Below are the code and all the weights of a small trained network. Each question names an input and a class and asks about switching units off, where a switched-off unit gives its printed mean instead of its output.

import numpy as np


def w(rows, s, z=0):
    codes = np.array(rows[::2]) - 128.0
    scale = np.full(codes.shape[1], s)
    scale[-1] = z or s
    return codes * scale


def norm(h):
    return h / np.sqrt((h * h).mean(-1, keepdims=True) + 1e-5)


def f(y):
    return np.maximum(y, 0)


def log_softmax(a):
    a = a - a.max(-1, keepdims=True)
    return a - np.log(np.exp(a).sum(-1, keepdims=True))


def net(x, mask):
    res = np.array(x, float).reshape(1, 4) / 4 @ E
    u = 0
    for l in range(4):
        y = f(norm(res) @ A[l][:, :-1].T + A[l][:, -1])
        res = res + np.where(mask[u : u + 9], y, B[l][:, -1]) @ B[l][:, :-1]
        u += 9
    return log_softmax(norm(res)[-1] @ U[:, :-1].T + U[:, -1])


A, B = {}, {}
E = w([
[217,100,142,2,188,122],'x0',
[134,68,154,45,29,189],'x1',
[124,129,132,133,139,146],'x2',
[50,83,98,126,188,108],'x3',
],0.0078)
A[0] = w([
[59,56,142,124,199,37,1],'0.n0',
[143,207,123,127,241,47,31],'0.n1',
[121,109,168,216,121,76,59],'0.n2',
[210,198,194,154,105,131,19],'0.n3',
[150,211,123,184,158,84,86],'0.n4',
[242,248,188,173,125,107,48],'0.n5',
[254,103,154,132,226,73,44],'0.n6',
[77,74,164,127,180,82,2],'0.n7',
[53,112,191,117,195,82,87],'0.n8',
],0.0077,0.0025)
B[0] = w([
[137,100,49,134,118,197,203],'0.n0',
[158,79,198,193,187,95,255],'0.n1',
[96,200,166,79,151,114,180],'0.n2',
[155,117,60,124,107,195,188],'0.n3',
[139,100,166,204,133,90,215],'0.n4',
[153,92,3,133,95,173,229],'0.n5',
[99,207,171,56,135,97,250],'0.n6',
[123,100,73,126,110,152,166],'0.n7',
[170,119,50,116,86,115,190],'0.n8',
],0.014,0.0053)
A[1] = w([
[155,204,219,145,103,152,107],'1.n0',
[110,67,254,100,91,133,42],'1.n1',
[199,135,51,134,116,157,70],'1.n2',
[132,118,151,40,230,106,40],'1.n3',
[72,53,177,74,64,143,101],'1.n4',
[124,174,147,74,143,91,86],'1.n5',
[35,46,45,114,203,117,6],'1.n6',
[28,236,185,209,81,114,108],'1.n7',
[98,64,82,190,96,126,101],'1.n8',
],0.0087,0.0018)
B[1] = w([
[75,118,72,149,181,165,155],'1.n0',
[133,57,177,153,139,102,193],'1.n1',
[65,87,65,139,113,166,247],'1.n2',
[40,174,114,66,85,99,240],'1.n3',
[165,64,155,186,160,106,248],'1.n4',
[60,135,137,129,162,184,173],'1.n5',
[162,137,38,177,80,238,232],'1.n6',
[92,185,155,11,98,91,228],'1.n7',
[128,118,118,34,133,120,253],'1.n8',
],0.011,0.0045)
A[2] = w([
[181,23,237,220,140,120,101],'2.n0',
[122,163,177,28,172,75,65],'2.n1',
[252,231,143,170,56,186,2],'2.n2',
[128,177,187,40,184,161,82],'2.n3',
[123,116,156,62,201,134,90],'2.n4',
[3,239,195,55,97,100,116],'2.n5',
[60,93,178,90,173,91,115],'2.n6',
[163,151,204,250,254,56,71],'2.n7',
[76,117,151,75,112,201,86],'2.n8',
],0.0092,0.0019)
B[2] = w([
[186,150,204,223,91,69,221],'2.n0',
[70,175,153,121,88,177,208],'2.n1',
[67,27,53,130,161,189,146],'2.n2',
[21,175,174,175,106,162,188],'2.n3',
[90,207,127,148,96,112,179],'2.n4',
[116,244,183,37,175,203,254],'2.n5',
[220,168,83,138,57,137,201],'2.n6',
[237,41,194,121,35,26,228],'2.n7',
[156,198,93,210,184,25,215],'2.n8',
],0.011,0.0064)
A[3] = w([
[168,34,231,171,130,2,141],'3.n0',
[70,184,200,103,210,160,69],'3.n1',
[173,158,128,91,107,102,249],'3.n2',
[40,151,180,38,167,180,70],'3.n3',
[115,141,138,113,89,227,137],'3.n4',
[151,39,242,170,97,117,151],'3.n5',
[76,66,2,105,158,186,90],'3.n6',
[136,59,46,133,173,229,60],'3.n7',
[70,96,106,156,156,147,26],'3.n8',
],0.0098,0.0016)
B[3] = w([
[155,24,183,104,219,3,254],'3.n0',
[26,108,136,90,91,160,191],'3.n1',
[65,90,156,161,208,193,177],'3.n2',
[79,166,233,121,64,125,200],'3.n3',
[128,141,92,118,222,55,186],'3.n4',
[172,136,130,113,196,8,216],'3.n5',
[232,90,106,170,93,204,245],'3.n6',
[107,101,36,185,80,208,222],'3.n7',
[196,145,117,102,109,150,148],'3.n8',
],0.013,0.0092)
U = w([
[178,85,1,205,125,241,209],'0',
[20,229,192,94,148,167,176],'1',
[188,51,186,175,219,4,3],'2',
],0.0096,0.00073)

Each question gives the input, the list of numbers given to net, and the class t.
The units are the neurons (one row each of A and B). Each row of codes is followed by its name. A weight is (code - 128) times the scale printed after its matrix; where a second scale follows, it is the last column's (A, B and U).
mask holds one flag per neuron, layer by layer. A switched-off neuron (its flag False) gives its mean, the last column of its row in B, instead of its output. The means were averaged over made-up inputs and are rounded, as every weight is.
A unit's drop is (log p(t) with every unit on - log p(t) with that unit switched off) / (log p(t) with every unit on - log p(t) with every unit switched off).
unit that matters most: the unit with the biggest drop
top k neurons: the k neurons with the biggest drops, biggest first
top k neurons in layer l: the k neurons of layer l with the biggest drops, biggest first
drop of u: that unit's drop, to one decimal
input [4,2,-7,3], class 1: unit that matters most -> 0.n5
input [-7,8,8,4], class 2: top 3 neurons -> 1.n4, 0.n5, 0.n6
input [6,-5,0,4], class 1: top 3 neurons -> 0.n6, 1.n3, 0.n5
input [-2,2,8,-2], class 0: top 3 neurons -> 0.n1, 0.n6, 0.n2
input [-7,-7,0,-2], class 1: top 2 neurons -> 1.n7, 0.n2
input [8,4,3,7], class 1: top 2 neurons -> 0.n5, 1.n3
input [-7,8,7,1], class 2: top 4 neurons -> 1.n4, 0.n6, 1.n1, 1.n3
input [8,-7,-2,-7], class 1: top 3 neurons in layer 0 -> 0.n6, 0.n0, 0.n8
input [-2,5,2,-5], class 0: top 2 neurons -> 0.n1, 0.n3
input [-7,-5,3,7], class 0: top 2 neurons in layer 1 -> 1.n6, 1.n3
input [6,1,-6,5], class 1: top 3 neurons -> 0.n6, 0.n5, 1.n3
input [4,1,2,3], class 1: drop of 0.n6 -> 1.0
input [-3,-2,4,0], class 1: drop of 1.n7 -> 1.0
input [5,5,1,-6], class 0: drop of 0.n1 -> 2.7
input [1,3,-7,-3], class 0: top neuron in layer 0 -> 0.n1
